Below are the code and all the weights of a small trained network. Each question names an input and a target symbol and asks about switching units off, where a switched-off unit gives its printed mean instead of its output.

import numpy as np


def w(rows, s, z=0):
    codes = np.array(rows[::2]) - 128.0
    scale = np.full(codes.shape[1], s)
    scale[-1] = z or s
    return codes * scale


def norm(h):
    return h / np.sqrt((h * h).mean(-1, keepdims=True) + 1e-5)


def f(y):
    return np.maximum(y, 0)


def softmax(a):
    e = np.exp(a - a.max(-1, keepdims=True))
    return e / e.sum(-1, keepdims=True)


def log_softmax(a):
    a = a - a.max(-1, keepdims=True)
    return a - np.log(np.exp(a).sum(-1, keepdims=True))


def net(x, mask):
    ids = ['ΔΞΩαεμτφ'.index(c) for c in x.split()]
    T = len(ids)
    res = E[ids] + P[:T]
    u = 0
    for l in range(2):
        q, k, v = (norm(res) @ M[l].T for M in (Q, K, V))
        z = softmax(np.where(np.tri(T) > 0, q @ k.T / 2**0.5, -1e9)) @ v
        res = res + np.where(mask[u], z, O[l][:, -1]) @ O[l][:, :-1]
        u += 1
        y = f(norm(res) @ A[l][:, :-1].T + A[l][:, -1])
        res = res + np.where(mask[u : u + 12], y, B[l][:, -1]) @ B[l][:, :-1]
        u += 12
    return log_softmax(norm(res)[-1] @ U[:, :-1].T + U[:, -1])


Q, K, V, O, A, B = {}, {}, {}, {}, {}, {}
E = w([
[184,181,64,125],'Δ',
[26,82,156,167],'Ξ',
[182,185,64,114],'Ω',
[175,117,131,218],'α',
[16,106,128,128],'ε',
[34,68,175,187],'μ',
[119,74,181,252],'τ',
[172,100,152,247],'φ',
],0.0035)
P = w([
[101,153,52,155],'0',
[112,185,96,140],'1',
[125,114,62,128],'2',
[108,203,117,135],'3',
[141,85,68,120],'4',
[113,212,148,135],'5',
[169,35,64,102],'6',
[112,254,195,126],'7',
[192,29,79,102],'8',
],0.0049)
Q[0] = w([
[88,249,199,163],'L0H1',
[165,3,64,104],'L0H1',
],0.013)
K[0] = w([
[172,7,47,118],'L0H1',
[128,234,216,142],'L0H1',
],0.011)
V[0] = w([
[51,95,148,112],'L0H1',
[112,130,243,254],'L0H1',
],0.0054)
O[0] = w([
[55,96,207,101,157],'L0H1',
[84,254,203,142,248],'L0H1',
],0.0062,0.0011)
A[0] = w([
[103,221,87,39,115],'L0N1',
[163,103,194,254,168],'L0N2',
[127,45,82,113,84],'L0N3',
[72,176,52,209,67],'L0N4',
[93,157,83,212,10],'L0N5',
[125,157,151,144,97],'L0N6',
[232,226,90,45,254],'L0N7',
[139,137,93,248,75],'L0N8',
[44,98,108,119,166],'L0N9',
[213,45,109,140,131],'L0N10',
[53,124,157,100,145],'L0N11',
[167,199,45,107,131],'L0N12',
],0.0034,0.0024)
B[0] = w([
[124,65,81,204,186],'L0N1',
[5,93,61,106,220],'L0N2',
[127,206,83,111,170],'L0N3',
[25,101,111,114,183],'L0N4',
[21,75,123,100,141],'L0N5',
[117,150,105,105,153],'L0N6',
[7,79,201,127,253],'L0N7',
[47,87,150,84,174],'L0N8',
[189,187,96,133,204],'L0N9',
[193,166,220,152,190],'L0N10',
[204,106,126,64,199],'L0N11',
[4,37,174,109,197],'L0N12',
],0.003,0.0026)
Q[1] = w([
[211,73,2,165],'L1H1',
[194,135,97,175],'L1H1',
],0.0042)
K[1] = w([
[29,130,3,112],'L1H1',
[84,102,31,170],'L1H1',
],0.0051)
V[1] = w([
[68,37,176,255],'L1H1',
[234,91,176,190],'L1H1',
],0.003)
O[1] = w([
[252,219,161,229,224],'L1H1',
[54,211,112,119,5],'L1H1',
],0.0035,0.003)
A[1] = w([
[31,83,149,136,17],'L1N1',
[116,97,148,166,182],'L1N2',
[126,112,104,70,175],'L1N3',
[116,2,149,136,28],'L1N4',
[88,141,121,88,8],'L1N5',
[151,132,105,174,147],'L1N6',
[170,113,127,43,86],'L1N7',
[116,95,165,160,141],'L1N8',
[108,182,147,140,248],'L1N9',
[150,101,115,46,79],'L1N10',
[151,126,143,178,227],'L1N11',
[232,95,77,124,212],'L1N12',
],0.0071,0.0013)
B[1] = w([
[248,150,149,99,252],'L1N1',
[159,144,104,49,220],'L1N2',
[147,162,193,113,150],'L1N3',
[3,168,79,109,233],'L1N4',
[178,108,146,100,138],'L1N5',
[104,106,140,54,179],'L1N6',
[69,115,197,115,137],'L1N7',
[156,161,98,73,209],'L1N8',
[172,123,69,181,247],'L1N9',
[150,113,210,103,144],'L1N10',
[116,105,110,74,210],'L1N11',
[250,77,181,198,223],'L1N12',
],0.0048,0.0037)
U = w([
[14,157,198,195,129],'Δ',
[51,167,77,202,38],'Ξ',
[108,35,126,162,88],'Ω',
[137,176,224,108,93],'α',
[1,110,120,19,114],'ε',
[181,162,160,52,140],'μ',
[132,159,6,119,252],'τ',
[110,47,123,155,76],'φ',
],0.0069,0.0047)

Each question gives the input, a string of symbols that net reads in full, and the target symbol t.
The units are the heads (2 rows each of Q, K, V and O) and the neurons (one row each of A and B). Each row of codes is followed by its name. A weight is (code - 128) times the scale printed after its matrix; where a second scale follows, it is the last column's (O, A, B and U).
mask holds one flag per unit, layer by layer, with each layer's heads first. A switched-off unit (its flag False) gives its mean, the last column of its rows in O or B, instead of its output. The means were averaged over made-up inputs and are rounded, as every weight is.
A unit's drop is (log p(t) with every unit on - log p(t) with that unit switched off) / (log p(t) with every unit on - log p(t) with every unit switched off).
The circuit of an input: a set's keep is (log p(t) with only the set's units on - log p(t) with every unit switched off) / (log p(t) with every unit on - log p(t) with every unit switched off). Starting from the 12 units with the biggest drops (on a tie, the unit counted first), units are removed one at a time, each time the one whose removal leaves the highest keep (on an exact tie, the one counted first), for as long as the keep stays at least 0.8.
circuit, biggest first: the units of the circuit, biggest drop first
top k neurons: the k neurons with the biggest drops, biggest first
top k neurons in layer l: the k neurons of layer l with the biggest drops, biggest first
drop of u: that unit's drop, to one decimal
input α τ α Ω ε μ, target ε: top 2 neurons in layer 1 -> (L1N4; L1N9)
input Ω μ α φ ε φ, target ε: circuit, biggest first -> (L0H1; L1N4; L1N9)
input Δ τ Ξ Ω ε Ω τ μ μ, target α: circuit, biggest first -> (L0H1)
input τ ε μ μ μ, target α: circuit, biggest first -> (L0H1; L1N4)
input α Ω φ Ξ Δ Ξ ε Ξ, target ε: circuit, biggest first -> (L0H1; L1N4)
input μ Ω ε μ φ ε ε τ, target ε: circuit, biggest first -> (L0H1; L1N4; L1N12)
input ε ε τ Ξ φ α α Ξ Ξ, target μ: top 2 neurons in layer 1 -> (L1N4; L1N12)
input ε Ω α μ Δ τ φ ε Δ, target ε: circuit, biggest first -> (L0H1; L1N4; L0N12; L0N1)
input φ τ φ Ω Ξ Ξ Ξ α μ, target τ: top 3 neurons -> (L1N9; L0N7; L1N12)
input φ φ Ω τ Ω ε Ξ, target ε: top 2 neurons -> (L1N4; L1N12)
input τ ε α ε Ω, target ε: top 2 neurons in layer 1 -> (L1N4; L1N9)
input μ ε Δ, target ε: top 2 neurons in layer 0 -> (L0N12; L0N7)
input Ξ μ α ε, target τ: top 2 neurons -> (L1N12; L0N1)
input ε μ Ω ε φ Ξ, target τ: top 2 neurons in layer 1 -> (L1N9; L1N12)
input Ω ε φ, target ε: top 2 neurons -> (L1N4; L1N9)
input Ω ε μ Ξ τ, target μ: top neuron in layer 1 -> (L1N1)
input Δ μ μ ε α Ξ, target τ: drop of L0N9 -> 0.0
input φ Ω Δ α ε Ω, target ε: drop of L0H1 -> 1.3
input α Δ ε μ, target τ: drop of L1N1 -> 0.1
input ε ε α Δ α φ, target τ: drop of L0N8 -> -0.2
input μ τ φ α Ω τ ε μ, target ε: top neuron in layer 0 -> (L0N11)
